The symbols move the units like this.
* | ~ $ ^ ! * %
j671 | j486 j448 j227 j259 j280 j429
j227 | j155 j631 j671 j895 j58 j502
j615 | j502 j639 j47 j577 j536 j155
j235 | j757 j285 j834 j342 j175 j417
j728 | j175 j429 j373 j738 j757 j448
j707 | j280 j417 j46 j72 j486 j285
j493 | j546 j499 j738 j373 j839 j921
j47 | j429 j175 j615 j574 j285 j486
j839 | j167 j591 j365 j411 j493 j169
j342 | j365 j564 j167 j235 j970 j635
j668 | j564 j365 j591 j946 j625 j416
j577 | j499 j546 j574 j615 j432 j277
j19 | j470 j772 j979 j290 j635 j970
j290 | j448 j486 j268 j19 j417 j175
j416 | j72 j968 j748 j280 j259 j668
j429 | j47 j728 j502 j625 j946 j671
j277 | j895 j979 j772 j155 j464 j577
j502 | j615 j373 j429 j499 j952 j227
j464 | j748 j670 j72 j46 j277 j432
j625 | j574 j738 j499 j429 j668 j259
j499 | j577 j493 j625 j502 j591 j895
j834 | j411 j536 j235 j167 j639 j352
j411 | j834 j952 j757 j839 j373 j985
j631 | j268 j227 j448 j921 j985 j373
j895 | j277 j921 j259 j227 j748 j499
j979 | j921 j277 j19 j268 j670 j546
j175 | j728 j47 j639 j970 j235 j290
j757 | j235 j946 j411 j365 j728 j99
j417 | j99 j707 j352 j635 j290 j235
j46 | j58 j352 j707 j464 j155 j536
j574 | j625 j970 j577 j47 j564 j772
j169 | j670 j748 j968 j985 j921 j839
j432 | j591 j167 j564 j536 j577 j464
j365 | j342 j668 j839 j757 j738 j968
j167 | j839 j432 j342 j834 j546 j670
j268 | j631 j155 j290 j979 j352 j639
j448 | j290 j671 j631 j470 j99 j728
j72 | j416 j635 j464 j707 j772 j564
j546 | j493 j577 j970 j639 j167 j979
j748 | j464 j169 j416 j58 j895 j591
j280 | j707 j99 j58 j416 j671 j946
j99 | j417 j280 j985 j968 j448 j757
j921 | j979 j895 j470 j631 j169 j493
j952 | j536 j411 j946 j591 j502 j58
j639 | j373 j615 j175 j546 j834 j268
j259 | j772 j470 j895 j671 j416 j625
j58 | j46 j985 j280 j748 j227 j952
j670 | j169 j464 j635 j352 j979 j167
j285 | j946 j235 j536 j564 j47 j707
j352 | j985 j46 j417 j670 j268 j834
j946 | j285 j757 j952 j668 j429 j280
j591 | j432 j839 j668 j952 j499 j748
j373 | j639 j502 j728 j493 j411 j631
j536 | j952 j834 j285 j432 j615 j46
j738 | j970 j625 j493 j728 j365 j470
j486 | j671 j290 j155 j772 j707 j47
j564 | j668 j342 j432 j285 j574 j72
j635 | j968 j72 j670 j417 j19 j342
j470 | j19 j259 j921 j448 j968 j738
j970 | j738 j574 j546 j175 j342 j19
j772 | j259 j19 j277 j486 j72 j574
j155 | j227 j268 j486 j277 j46 j615
j968 | j635 j416 j169 j99 j470 j365
j985 | j352 j58 j99 j169 j631 j411

The rows follow the links: the fewer symbols apart two units are, the more alike their rows tend to be.

Each row is also shifted at random along 2 hidden directions that mean nothing.

The rows of 64 units, shuffled:
Each row stands for one unit.
1: [39, -1, 14, -13, -17, 2, 6, -49, 20, 12, -33, -25, 15, 3, -9, -46, 0, 15, 42, 8, 2, 41, -8, -14]
2: [-8, 10, 14, 34, 11, -5, -39, 27, -11, 6, 1, -19, 7, 4, -1, 6, 17, -12, -26, 0, 20, 22, -9, 39]
3: [-35, -7, -28, 4, -21, 0, 11, -5, -9, -6, -32, -31, 18, 36, -1, -3, 6, 2, -22, 20, -1, 45, 39, -29]
4: [9, 22, 1, 2, -18, -8, 14, -45, 42, 12, -14, 27, -9, -21, -14, -51, 21, -5, 1, -17, 1, -31, -11, -9]
5: [-29, -34, -22, -43, -4, -43, 10, 106, -16, -2, -16, -51, -32, 13, 19, -16, -17, -16, -20, 43, 35, 39, 28, -19]
6: [-6, 7, 25, 50, 3, 2, -8, -27, -21, 13, -4, 11, 4, -27, -5, 19, 12, 1, -6, 2, 46, 3, -7, -5]
7: [17, 3, -23, -36, 11, 14, 22, -5, 15, -7, 28, 25, 4, 11, -4, 9, -18, 31, 14, 9, -36, -30, -8, -8]
8: [19, 28, 31, 19, -22, -24, 3, 34, -3, -14, -4, 20, -10, -21, 25, -10, 11, -29, 9, -18, 18, 2, 5, 1]
9: [-11, -24, -32, -26, 19, 2, 2, 16, -4, 15, 22, -24, -2, 7, -14, 15, -15, 38, -12, 28, 8, -6, -13, -3]
10: [0, 30, -36, 0, -8, 35, 21, -58, 32, -24, 5, 11, 36, 36, 6, -5, 8, 30, -9, -11, -51, 5, 12, 1]
11: [-1, -3, -3, -11, -21, 8, 40, -3, -7, -28, -3, 22, 5, 8, 11, 12, -9, 17, 19, 9, -13, -18, 14, -51]
12: [-4, 5, 8, 2, -9, -12, 28, 1, -17, -36, -5, -5, -1, -23, 40, 19, -34, 3, 10, -23, -1, 5, 6, -17]
13: [-2, -1, -12, -30, -7, -9, 47, -9, 7, -3, 32, 46, -30, -30, 5, 6, -20, 15, 1, 3, -5, -65, -2, -40]
14: [-19, -6, -10, 20, 11, -6, -13, -1, 23, 33, 27, 60, -17, -16, -52, -15, 34, -8, -24, -1, 14, -89, -30, 16]
15: [-29, -25, 2, 6, 6, -2, -5, 17, -42, -17, -18, -31, -6, 4, 17, 36, -17, -13, 1, 9, 13, 40, 20, -24]
16: [-20, -2, -15, -4, 12, 2, -13, -27, -6, 21, -23, -37, -23, 7, 16, 18, -7, -36, -16, 1, -14, 35, 39, -18]
17: [-5, 22, -3, 11, -13, 12, 22, -44, 4, -29, -14, 14, 2, 6, 30, 15, -2, -18, -1, -26, -38, 9, 26, -17]
18: [-46, -9, -18, 6, -3, 2, 35, -25, -16, -7, 17, 52, -11, -18, -21, 29, 2, 27, -32, 15, 20, -51, -4, -49]
19: [45, 18, 24, 2, 15, 22, -18, -51, 9, 20, 7, 4, 8, -6, 1, 0, -6, 3, 34, -14, -14, 10, -12, 28]
20: [-13, -34, 14, 5, 2, -20, 10, 35, -7, 30, 20, 51, -32, -35, -40, -5, 15, -10, 3, 23, 45, -70, -25, -20]
21: [-5, 43, -44, -9, -3, 28, 22, -72, 48, 5, 37, 40, -4, -11, -8, -6, -3, 23, -25, -23, -43, -60, -5, 2]
22: [35, 29, 27, 22, 3, 14, -5, -28, -5, -15, 13, 4, 27, -14, 14, 3, -6, 16, 10, -25, 10, 9, -20, 27]
23: [-5, 25, 15, 52, -8, 15, -27, -54, -6, 13, -39, -17, 9, 8, -8, 3, 23, -22, -11, -8, 12, 52, 25, 2]
24: [20, 16, 8, 48, 14, 41, -46, -82, -5, 16, -13, -44, 45, 17, -12, 14, 8, 17, -3, -3, 3, 61, -4, 26]
25: [-7, -40, -3, -31, 29, -3, -26, 57, -32, 4, 3, -52, -11, 15, 15, 32, -31, -5, 6, 20, -6, 36, -3, 19]
26: [-22, -31, 0, -31, 18, -26, -5, 64, -40, 4, -6, -64, -25, -19, 32, 24, -40, -13, 0, 21, 34, 39, 10, -7]
27: [-4, -34, 20, 16, -16, -12, -4, 29, -15, 2, -20, -1, 8, 12, -25, -11, 15, -5, 13, 31, 36, 10, -11, -18]
28: [-18, -7, -41, -22, 14, 7, -7, 9, 16, 15, 4, -19, -1, 38, -15, 0, 0, 13, -24, 18, -27, 12, 13, 7]
29: [11, -18, 15, 4, 28, -14, -39, 83, -18, 28, 22, 10, -27, 0, -13, 11, 13, -33, 2, 15, 12, -4, 5, 39]
30: [26, 19, 23, 24, -2, 4, -17, 23, -3, -16, 23, 42, 3, 5, 8, 6, 24, -19, 11, -22, -24, -18, 3, 30]
31: [-17, 0, -4, 36, -20, -1, -3, -32, 21, 17, -37, -9, 10, 3, -23, -35, 31, -3, -27, -1, 32, 19, -8, -14]
32: [-16, -18, 4, 28, 2, 9, -12, 4, 0, 4, 7, 15, 21, -1, -41, -13, 21, 27, -12, 6, 25, -26, -44, 10]
33: [-12, -23, 3, 12, -4, -14, -2, -2, 14, 31, -2, 36, -22, -7, -43, -28, 35, -28, -6, 16, 15, -29, -1, -22]
34: [42, 33, 16, -8, 5, -7, -24, 9, 16, 1, -1, -28, -3, -3, 19, -21, -5, -5, 8, -19, -1, 28, -5, 47]
35: [15, -4, -6, -40, 14, -10, -1, 56, -2, -8, 8, -24, -12, 15, 33, 14, -26, -16, 16, -11, -38, 19, 14, 27]
36: [19, -16, 24, 12, 11, -7, -24, -4, -26, 36, -21, -29, -10, -13, -1, 11, 3, -22, 21, 18, 25, 37, 14, -6]
37: [-14, 40, -30, 9, -27, 10, 35, -66, 33, -21, 0, 29, 7, -4, 10, -7, 8, 19, -30, -25, -25, -23, 13, -32]
38: [-25, -31, -17, -21, 10, -9, 18, 18, -20, 17, 23, 39, -30, -10, -25, 29, -5, -7, -5, 41, 6, -43, 10, -46]
39: [-9, -25, 1, 13, -3, -2, -29, 42, 6, -1, -26, -31, 27, 42, -24, -30, 23, 1, 1, 20, 10, 36, -8, 25]
40: [-6, 14, -24, -29, -11, -5, 39, -18, 29, -2, 15, 53, -25, -4, -5, -1, -5, -7, -5, -9, -35, -47, 25, -37]
41: [31, -16, 6, -24, -8, -15, -4, 36, 32, 5, -1, 8, 2, 15, -15, -48, 14, -5, 23, 3, -10, -8, -12, 24]
42: [-13, 27, 7, 35, 10, 0, -17, -56, 7, 46, 4, 33, -25, -37, -14, 11, 29, -33, -31, -11, 20, -24, 6, -1]
43: [18, -30, 29, -3, -9, -10, 14, 76, -9, -24, 32, 69, 4, 1, -24, -8, 10, 4, 41, 7, 5, -77, -31, 4]
44: [35, -31, 27, -38, 2, -37, 1, 96, 2, -10, 5, -14, -2, -4, -10, -44, -19, 12, 39, 14, 25, -12, -41, 19]
45: [28, -11, 26, -2, -37, -35, 3, 67, 11, -31, -52, -48, 18, 34, 11, -56, 5, -13, 36, 11, 19, 66, 14, -2]
46: [-1, -32, 8, 2, 23, 4, -14, 7, 7, 33, 17, 41, -9, 3, -48, -4, 25, 2, 14, 24, 8, -49, -24, 7]
47: [-4, 17, -6, -6, -2, -6, 9, 30, 0, -38, 2, -20, 5, 6, 42, 18, -24, -5, -13, -36, -26, 11, -4, 34]
48: [11, 2, 20, 1, -15, -18, 4, 54, 23, -21, 9, 12, 10, 0, -6, -38, 17, 3, 6, -6, 6, -26, -28, 27]
49: [8, 3, 5, -18, 4, 15, 26, -36, -11, -9, 20, 38, -32, -24, 16, 39, -26, -19, 24, -17, -25, -44, 14, -34]
50: [-27, -14, -5, 7, 21, 20, -9, 14, -31, -12, 21, -5, 5, -8, 2, 44, -14, 13, -25, -1, 5, -21, -13, 11]
51: [-30, -3, -28, -19, 26, -8, -14, 32, -5, 13, 25, -16, -28, -13, 13, 26, -10, -12, -31, -5, -6, -5, 0, 27]
52: [35, 1, 51, 15, -18, -8, -1, 26, -23, -20, -16, -5, 5, -1, 25, 6, -5, -11, 43, -1, 12, 35, 11, -1]
53: [7, 4, 8, 23, 33, 10, -29, -27, -9, 40, 29, 23, -10, -32, -22, 23, 6, 5, -10, -4, 15, -33, -31, 26]
54: [-53, 28, -24, 36, 0, 24, 2, -80, -2, 4, -5, 10, -5, -16, 6, 29, 12, -8, -47, -29, -12, -7, 22, -12]
55: [-18, -29, -25, 1, 10, 18, 5, 6, -12, -9, 7, -4, 19, 35, -16, 25, -5, 40, -13, 28, -8, 9, -3, -6]
56: [37, -1, 40, -19, -2, -27, 3, 47, -19, 2, 7, -2, -23, -35, 24, -10, -22, -21, 35, 3, 33, 6, -4, -1]
57: [5, 19, -17, -14, -6, 20, 22, -48, 12, -27, 13, -8, 41, 13, 13, 0, -19, 52, -7, -11, -16, 6, -17, -6]
58: [-20, -24, -3, -3, 17, -12, -23, 95, -31, -24, -1, -46, -1, 37, 19, 23, -14, -18, -12, 10, -8, 42, 16, 29]
59: [11, -8, 10, -20, 3, 13, 3, 40, -24, -38, 14, -18, 13, 12, 31, 30, -31, 9, 26, -6, -28, 19, -1, 8]
60: [-35, -1, -40, 5, 4, 4, 7, 21, 4, -10, 16, 10, 6, 12, -15, 8, 9, 22, -47, 10, -8, -21, -9, 1]
61: [17, 4, -5, -37, 18, -1, 3, 16, -7, -15, 17, -32, 1, -14, 30, 12, -42, 13, 13, -7, -15, 4, -6, 21]
62: [37, 4, 35, -14, -6, -40, -6, 74, -5, 2, -8, 1, -35, -8, 23, -14, 0, -50, 36, -5, 9, 12, 24, 3]
63: [24, -21, 31, -15, -30, -32, 17, 66, 2, -30, -25, -29, 11, 1, 15, -43, -8, 9, 37, 11, 39, 26, -16, -11]
64: [-1, 7, -1, -40, -9, -32, 11, 45, -1, -18, -12, -42, -29, -10, 51, -5, -32, -25, 3, -20, -5, 32, 19, 0]

Some units, each with its row:
j155 28
j99 27
j748 42
j564 30
j58 33
j411 1
j707 39
j625 17
j839 56
j591 62
j728 11
j968 6
j235 43
j757 63
j290 55
j635 24
j921 26
j175 57
j834 44
j277 51

Row, symbols taken left to right, then the row they reach:
53 % ! $: 41
21 ! % *: 29
31 % ! $: 52
4 ^ % !: 23
3 % *: 45
35 ^ !: 10
37 % !: 54
36 * ~ %: 61
19 $ * *: 34
9 * ~: 20
7 ~: 13
14 $ * *: 46
15 $ ~: 58
5 * ! *: 16
50 $ $ %: 59
22 ~ $: 8
40 ^ * ~: 48
64 ~ ^: 47
38 ^ $ $: 18
25 * $ ^: 2
12 % ^ %: 49

